Each row, then one of two labels for whether it has a hidden trait; a new part has new ones
[  8   2  47  -4   3   8  -4   7   6  35   0  -5  11  -1   2  20  -3  11
  -4 -13 -20 -21 -10 -10 -27   2  -3   2   7  12   8  29  -1   1  -1  14
   4  -7  -9   7   6  17   1   7  -6  -1  -8  -5  -2  -2  -4 -26  -8  -3
  17   0  -4   8 -17  -4   0   9   1   2  -6 -22  28  -4  11  21  -9  -5
  -5   1  11   1   6 -11  10   3   1   0  -5  -8  -2   3   8   3  35  -4
  -1   1   5  -4  -5  -7   2  18   2  -1   3   0  -5   8 -12   9  14  -4
 -13   2  -5  -6  -3   7 -18  14  54   4   6  13   2 -12   2 -14   2  14
   5  -3  -4   1   4   2   5 -15  -1  -1 -25  31   4  -3  -1   7   9   9
  35  39  -4  -3  -1   2  -4  -2   0   4   5  39  -1   2   6   1  -1   3
   1  -9  -1   2   0  26  -7 -21  -6  20 -23  -1 -29  -1   5   7   3   9
  44 -16   1   2   3  10  -8  28   2 -19   2  -9   0]  Gh
[  9   2  13   1   4  -3  -2  -5   2  12  -1  -4   9  -1   1   0   0   2
   0  -3  -6 -23   2 -23  20  -3  -3   2   8  -1  -8  13  -1   2  -1   3
  -3  -3   4   6   0  -1  -3  -8   7  -6  -1   2   7   1  -2   1  -1   1
  -2   2  -4  -7  -3   3  -1  -1  -2   1  -4  -4   8   3  13 -14   8   4
 -15  -6   1   1   0   1   7   1   0   1  -5  -1  -3   2  -6   1   1  -5
  -4   7   6   4  -2   1  -2   5   1  -1  13  -3   5   3   3  11  -1   0
  -6   0 -18   5   5   7 -12  -7   8 -10 -10   0  -9 -14   7   1   2   5
   0   0   9   1   4  -9  -7  -2   3   2 -15 -12   3  -4   3  -3  -2 -11
   8 -11   5  -1  -3   0  -2  -4  -1   0   5  -2  -3  -3  15   0  -2   5
  -2   2   1   0  -1  -2   6   0  -4   7  -2   4 -22   1   3   2   5  -6
  14  -8   5   6  -1  14   6   1   9   2  -3  -5   3]  Gh
[  2   2 -32  -3   4  -9   2  -9  -1 -36  -3   6  11   1  21   2  -9 -24
   3  -1  29  28  33 -43  25  -4   3  -2   7 -19  21 -50   4   1  -1 -15
  -9   6  21  -4 -18 -17  -4  -3  13  -3  13   4  -2   1  -5  59  -2   7
 -21  -4  -3   7   4   3   0 -12 -13  -2  -5   9 -17   8  15 -38  -2  28
 -25 -31  -6   1  -5   8 -15   3   0   1  -5  25  -4   1 -26   8 -51 -18
  -6 -24   3  15  -1  12  -2   4   2  -3  -8 -23   1  -1   9  -7 -18   4
   7  -5   8  -5   5  10  28 -14 -30 -42 -34   4 -10  -3   3  12  -1   5
 -15  15   9   1  10 -24  -3  -2  -2   6 -18 -27   5  -3  11  -5  -6 -15
 -17 -44  -2 -30   0   1  13   0   3  -4  10 -18   0  -8  23  -1   3  -2
  -7  13   1  -4   3 -21  27 -15  -6  -6  63  -5  40   1 -32  -1   2 -30
 -13  13   4  15   3  19  17   0  17  23  -2   0   3]  Jf
[ 12   3  11  -2   2  -1  -4  -4   2  -7   2  -3  13  -2   0  -2  -3 -11
  -1  -2   7   4   9 -20   7  -1  -3   2  -8  -4   6 -20  -3   1  -2   0
  -3  -1   9   8  -2  -9  -1  -3   3   0   1   2  -3   2  -2   1  -2  -1
  -9   1  -3   9  -4   2  -1  -2  -3   0  -3 -10   7   5   9 -17   6  11
 -21 -18   5   4   0   3   4  -3  -1   2  -5   3  -3   0  -5  -9  -4  -6
  -8   6   8   4  -1   2  -1   8   3  -3   1  -9   3   1   4   4  -1   0
  -4  -2  -3  -3  17   6  10  -5   9  -9 -14  11  -7 -17   2   4   3   4
  -7   0  15  -1   7 -12 -12 -10   1   2  -5  -5   4  -1   5  -7  -2   7
   3 -25  -1  -7  -5   2  10  -2   0  -1  17   2  -1  -3  14  -1  -1   3
  -2   3   5  -7  -1   1   7 -15 -15   3   3  -1  10   0   5   3   8 -13
  17  -8   5   2   0  17  11  14  12   1   1  -4   1]  Jf
[  8   1   8  -4  -9   1  -4  -4   1  -7  -1  -2   0   0  -4 -11  -2  -1
  -2   1  -5  15   0 -28   9   0  -5   1  -3  -1   2 -17  -2  -2  -2  -3
  -4  -1   6   5   0  -7   0  -5   7   0  -2   3  -3   6  -5  -1   4   0
   3   0  -3  -2   3   4  -1   0   1   0  10 -39   2   1  10 -17  16   5
 -24  -7   0  -1  -2   7   7  -4  -1   1  -2   0  -3  -3  -7   0  -1   8
  -7   4   2   6   1   0  -3   6   0   0  30  -4   7  -3   2   3   0   0
  -6   0  -4  -3  10  -2   4  -6   9  -7 -13   5  -9   4   2  -1   7   3
  -1  -3   6   2   8   1 -25  -5   0   0   1  -4  -4  -4   3  -5  -1  -2
   5 -18   0   5  -2   1   1  -3   1   0   4 -12  -3  -3  12  -1  -1  -6
   1  -2   3  -4  -7  -1   3  -4  -6 -13 -10  -3  -6   0  12   3   4  -1
  17  -2   0   5  -1   8   5  13   8   1   3   0  -1]  Jf
[ 11  14  51  -4   4  15 -16  22   0  26  16  -9   8  -1   5  13   4   6
   1  -1 -22   6   5   3   2   1  -5   1 -12 -10  -9  18  -5   1  -3  21
  -2  -5  -8  17  20 -28   5  12  -9   1   3   6  -6   4 -15  15  -4  -3
  -2   4  -7   1 -31  -8  -1   7  -1   7   5 -41  41   3   0  19   1   0
 -15 -12  11   5   1  -1   8   4  -2   4  -4 -15  -3  -1  15  -5   3  -7
  -5   4  13  -1  -4  -5   2   9   6   4 -11  -9   3  -1  -1  13   6  -4
  -9  -1  -9  -2  16   7   0  -8  14 -13 -20  12  -9 -23   0  11   5   0
  -1   4   6   0  12  25 -22 -13   2  -3 -11  47   3  -1   0  -2 -11   5
  50   2   2  -2  -7   9  -5  -3   0   3   4  -4   0  13  20  -2  -5   4
   0  -3   2 -24   4   6 -17 -29  -3   2 -31   2 -47  -3  22  12   9  -7
  33  -4  14   3  -2   8 -20  41  18 -15   0 -12   2]  Gh
[ -4  -6 -25  -2  -4 -11   7  -8   3  -7  -4   7 -13  -1  -8  -6  -4  -3
   0   0   5  -8  -1 -18  -2   0   1   1   2  -1   0   4  -3  -1   0 -21
   1   0   6  -9  -9   8  -5  -5  10  -2   1  -2   0   0   9   0   1   0
  -1  -1   2   5  16   7  -2   0  -4  -4   6  14 -30  -1   6 -13  16   0
 -10   0  -4  -1  -2   2   3  -4  -3  -5  -1   1  -1   2  -7 -13   9  -6
  -1  -2   2   4   0   1  -1   4  -3  -3 -15  -2   4   2   1  -6  -8   1
   5   0   2   0  -4  -1   5   0  -2   7  13  -3   4  12   0  -6   1   3
  -1  -5   0   4   0 -25  -2  -4  -2   1   5 -18   3   2   2  -3   9  -3
 -25 -16  -4  -2   2  -4  12  -2  -1  -1   5  -9   0 -13 -16   2   2   1
   1   2  -1  15  -5  -1  17  19  -2 -10  16  -3  29   2  -4  -3   3  -3
   3  -6  -5  -8  -2  -7  19   2  -7   8   6   4  -2]  Jf
[ -6   2  11  -3   3  -1  -3   0   3  -1   2   3  10  -3  12  19  -3  -3
   1  -4  -4  -2   6 -21  10  -1  -1   2  -3  -3   4 -10  -2   1  -2   1
  -3  -2   5   5  -3  -4  -2   0   7  -6   6   2  -2   0  -4   6  -3  -1
  -1   1  -4  10  -3   1   0   1  -3   2  -2  -7  -1   2  14 -14   5   6
 -19  -5   2   2  -1   1  -2   2  -1   1  -4   2  -2   3  -3   3   2  -7
  -4  -8   7   6  -3   1  -1   9   3  -1 -13  -6   2   2   1   7  -1  -1
  -5   0  -3  -3   4  10   6  -4   7 -13 -11   5  -7 -15   1   5  -1   7
  -4   3   5   2   5 -17  -9  -7   0   2 -12   2   4  -3   2  -3   2   1
   6 -11  -6 -14  -2   3   6  -1   0   1   8  15  -1  -3  12   0   0  12
   1   2   1  -2   0   4   7  -8  -8  10  23  -1  -3   0  -3   1   4  -2
  22  -7   6   7   0  15   6  16  10   0   0  -5   1]  Gh

New part:
[ 1  0  3  2 -3  0 -2  2  1 -2  4  0 -3  1  0  0  1  1 -1  2 -1 -1 -2  5
  0 -1  0  3  0  0 -1 -2  2 -1  2 -1  0 -2  2  2  1  2  0  0  1 -2  0  0
  1  0 -1  1  1  1  2  1  1 -1 -2  0  1  1 -1  1 -1  2 -1 -2 -1  0 -3 -1
  2  1 -1  0  0  0  0  1 -1  1 -3  0 -2 -2  1 -5  1 -1 -1 -2  1 -3  1 -2
  1  0  0 -1  3  0  2  1  0  1  1 -1  3  2  1  1  0  0 -1  2  3  3  2  4
 12  6  7 40 37 25 34 29 29 52 25 43 18 22 23 18 19 28 16  4  2  6  3  4
 -3 -2 -1  1  1 -1  0 -1  0  0 -3  1  1  0  5  1  1  0  2  0 -1  0 -3  2
  2  3  0 -1  0 -1  1  5  0 -3  0  2 -2  2  0  1  2  0 -2  0 -1  3 -1  5
 -1  1  1  0  0  0  0  1]  Z
[-3  0  4  0 -1 -1 -3  1  1 -6  1 -1 -2  2 -1  0  2 -1 -2  6  0  3 -5 -1
  2  1  0  5  0  1  1 -3 -1 -4  4 -1 -2 -3  4  0 -1  2 -1  1  0  2  0 -2
  0  1  0  2  2  3  3  1 -1 -2 -1 -1  1  1  2  1  1  0  0 -3  0  0 -3  1
  0  1 -1  1  0 -1  0  2  0  2 -2  0  0 -6  3 -4  2  0 -2 -3  2 -4  4 -4
  0  1  0 -2  2  0  4  2  4  3  4  1  6  4 14 13 23 29 21 52 22 19 21 45
 35 22 10 43 11 13  7  5  4  0  2  4  2  5  3  0  3 -5  5  0 -3  1  1  3
 -3 -7 -3  2  0  0  1 -1  0  0  0  3 -1 -1  5 -1  2  0  4 -1 -1  0 -2  1
  1  3 -3 -1  1  0  1  9  0  4  2  3 -4  5  0  2  0  1  6  1  0  3 -2  2
 -5  0  1 -4  2  1  0  2]  Z
[ 3 -1 -1  1 -2  1 -1  0  0 -1  1  0 -1 -1  0 -1 -2  1  0 -2 -1 -6  2  5
 -1 -5  1 -1  0 -1 -2  0  3  2 -2  0  1  0 -1  2  2  1  1 -1  0 -1  0  2
  1 -3 -1 -2  0 -1  0  0  1  1  0  1  4  1 -2 -2 -1  0 -1  2 -1  2 -3 -1
  6  2  2 -1  1  4  5  3  7  8 15 12 20 27 25 34 22 54 29 26 30 22 23 27
 10 11 19  8 10  3  2  1  4  0 -5  4  3  1 -1 -1 -3  0  0  6  1  3  1 -1
  2  1  1 -2  5  0 -2  4  4  7  1 -1  0 -1 -2  2 -3  4 -7  0  1  4  2  1
  2  0  3  0  2 -1  0  1  0  2 -4 -2  4  3  1  4  0 -1  0 -2  0 -1 -2  0
  0  4  4  1 -1 -1  2 -1  1 -8  1  1  1 -2  1 -3 -3 -1 -3 -1 -1  1  2  3
  2 -3  1  3 -3 -2  1 -2]  Z
[  3  -3   2   3  -7   1  -4   5   0  -7  -2   0  -4  -2  -1  -2  -1   4
  -1   3  -3  -9  -2  10  -1  -8   2   5   0   0  -3  -4   6  -1   2  -2
   0  -2   1   6   4   3   2  -2  -1  -4  -2   2   2  -3  -2   3   2   3
   4   5   5  10  13  13  43  22  22  16  25  24  31  43  24  18  24  18
  33  13   7   3   3   2   2   0  -1   3  -9   0  -4  -3   2 -11   0   1
  -3  -1  -5  -4   1   0   3   1   1  -2   7   1   8   4  -1  -2 -10   2
   7  -3   0   1  -2  -2  -6   1   1   4  -2  -3  10  -2   2  -1  -3  -2
  -8   2   4  -4   2  -6   3   1  -1   1  -5   1  -7  -1   0  10   2   9
   1   4   5   4   2  -2   1   1   1   2  -7   1   6   4   9   4   2  -1
   3  -5  -2   1  -8  -1   4  10  -2  -1  -1  -4   5   6   1 -12   2   4
  -2   1   1  -3  -4  -2   1  -1  -3   7   1   7   0  -2   2   4  -3  -4
   1   0]  R
[  0   4   4  -1   3  -3   1   1   0   0   1   0   1   4  -1   1   2  -3
  -2   1   3  10  -4 -10   2   7  -2   2   0   2   3  -1  -6  -3   3   1
  -2  -1   2  -6  -4   0  -2   2  -1   3   1  -3   0   6   3   2   2   3
   0   1   0  -3   0  -1  -2  -1   4   3   2  -1   1   3   1  -1   2   1
 -11  -2  -1   3   2  -1   0   4   3   1   5   0   2  -1   1   2   2 -10
   1  -3   5  -1   4  -4  -2  -1  -1  -1  -1  -1   0   0   2   1   4  -7
  -4   1   3   1   4  -2   1   1   1  -1   0   4  -2  -3  -2   0  -5   3
   6  -4  -4  -6   0   1   0   4   3   3   6  -8   7   0   0  -6  -1  -2
  -6  -9  -7  -2  -3   2   0  -3  -1  -2   5   2  -6  -7  -1  -3   1   1
   0   3  -1   1   5   1   0  -5  -2   0   2   3  -1   2   1  17   2   9
  15  22   8  35  32  17  39  18  49  39  25  35  10  33  20  10  14  14
   3  14]  R
[ 2 -1  1  1 -1  0  1  2  0 -3  0  0 -1 -2  0 -1  0  1 -1  1 -1 -5  0  4
  0 -4  0  2  0  0 -2 -1  3  0  0 -1  1 -1  0  3  2  1  1 -2  0 -3 -1  1
  1 -3 -1  0  1 -1  1  0  0  1 -1  0  3  0 -1 -1  0  1  0 -2  0  1 -4  0
  4  2  0 -1 -1  0  0 -1 -1  1 -3  0 -2  0  2 -5 -1  1 -2  1  1  0 -1  1
  3  1  0  0  2  1  3  2 -1  1 -2  3  3 -1  1 -1 -2 -2 -1  1  0  3 -2  2
  4  1  1 -2  1  0 -4  3  2 -8  1  0  2 -1 -1  0 -3  4 -5 -2 -1  3  1  3
  1  4  3  1  1 -1  0  1  0  1 -3  1  6  7 10  8  7  8 13 21 21 17 22 20
 34 33 27 16 26 24 31 26 15 13 15 14  8  9  3  0  0  0 -2 -1 -1  6  0  4
  1 -1  0  3 -2 -3  0  0]  R
[ 30  30  29  24  26  36  26  55  20  25  16   6  12  22   9   9   8   1
   2   4   2   8  -2  -7   1   5  -1   1   0   1   2  -1  -6  -2   2   1
  -2  -1   1  -4  -3   0  -2   2   0   3   1  -2   0   5   1   2   0   3
   1   2   0  -2   1  -1  -3  -1   3   3   2   0   0   0   1  -1   2   1
  -7  -4  -1   3   2   0  -1   3   3   1   3   0   1  -1   0   3   1 -20
   0  -2   4  -1   4  -2  -2   0   0  -1  -2  -1   0  -1   2   1   6  -6
  -2   2   2   1  -2  -1   3  -2   0  -1   1   5  -9  -2  -1   1  -2   4
   5  -2  -3  -6   0   4  -1   3   2  -1  10  -4  12   0   0  -7  -1  -4
  -5  -4  -5  -1  -1   1   0  -2   0  -2   4   2  -5  -6  -1  -3   0   1
   0   3   0   0   4   1  -1  -3  -2   0   2   1   7   4  -1   9  -1   0
  -3   7  -1   5   4   3   4   2   3  -8   0   1  -1   8   3  -1  11  19
  12  33]  R
[ -5   1   3  -4   6  -4   0  -1   2   4   2   0   2   3   0   2   2  -4
   0   1   3  12  -3 -12   2  11  -2  -1  -1   2   4   1  -9  -3   1   2
  -2   0   1  -8  -6  -2  -5   3   0   5   2  -5  -1   7   5   1   0   3
   0   0   1  -1   3   0  -5  -1   4   2   2   0   1   5   2  -3   7   2
 -12  -4   0   5   3  -1   0   4   4  -1   9   0   5   2  -1   9   0  -1
   4  -1   5   2   4  -1  -2   2  13  13  20  16  20  27  40  36  63  36
  35  21  32  20  32  19  12  14   5  -2   3   8  -5   1  -2   3  -3   4
   9  -4  -6  -8  -1  12  -1   1   3   0   7  -9  15   0   0  -9  -1  -6
  -5  -7  -8  -3  -3   3   0  -3  -1  -3   8   1  -8  -8  -5  -5  -1   2
  -1   4   1   0   5   2  -3 -11  -1   1   2   4  -4   0   0  17  -2  -2
   1   5  -1   6   6   4   5   3   4 -11  -3  -5  -2   4  -1  -8   5   5
  -2   3]  Z
[ 0  0  1 -2  2  0  0  0 -1  0  0  0  0  0 -1  0  1 -1 -1  2  1  6 -1 -2
  1  2  0  2  0  1  1  0 -2  0  3  3  2  3  5  7  6 13  9 20 20 20 20 21
 14 38 44 25 33 21 26 22 20 10 10  3  3  3  4  2  2  1  0  0  1  0  3  0
  0 -1  0  1  1 -1  0  2  1  0  1 -1  1 -1  0  1  3 -3 -1  0  0 -1  2 -1
 -1 -1  0  0 -1  0 -1 -1  3  0  8 -1 -1  1  0  0  1 -2  1  0  1 -1  0  2
  0 -1 -1 -2 -1  2  4 -2 -3 -1  0  2  0  1  1  0  3  1  5 -1  2 -2 -1 -2
 -2 -3 -3  0 -1  1  0 -1  0 -1  2  1 -2 -3  0 -2  0  1  0  1  0  0  2  0
 -2 -4  0  0  0  2  0  2  0  6  1  0 -1  2 -1 -1  3  2  3  1  0 -2 -6 -1
 -1  1  0 -3  2  2  0  1]  R
[  9  -2  -7   0   1   3   8  -6  -1   5  -2   1   3  -5   4  -1  -5   4
   3  -8  -2 -10   8   8  -3  -8   2  -8   0  -3  -3   7   5   6  -7   0
   4   5  -6   5   5  -3   3  -2   1  -4   1   8   1  -5   0  -4  -5  -5
  -3  -2   2   6   3   4   4   3  -6  -4  -2   1  -1  -1  -1   2   1  -2
   8   0   2  -3  -3   4   0  -6  -3  -3   0  -1  -1   5  -3   6  -4   5
   1   3  -8   7  -6  10   2   2   3   3  -1   0  -3   1  -5  -3 -10  12
   6   0  -5  -2  -8   5   0   4  -2   0   4  -2  -1   9   1  -1  17  -3
   3   9   8  14   3   8   4   5  16  23  31  63  62  29  46  61  19  30
  25  43  32  17  14   5   6   9   4   6  -2  -4   7   9  -5   3  -4  -1
  -4  -1   1   0  -2  -2  -2   1   5   1  -3   0   1 -13  -1 -14   0  -4
   8 -14   2  -6  -4  -3 -12  -4  -1  -1   7   2   7  -2  -2  13  -7  -5
   1  -8]  Z
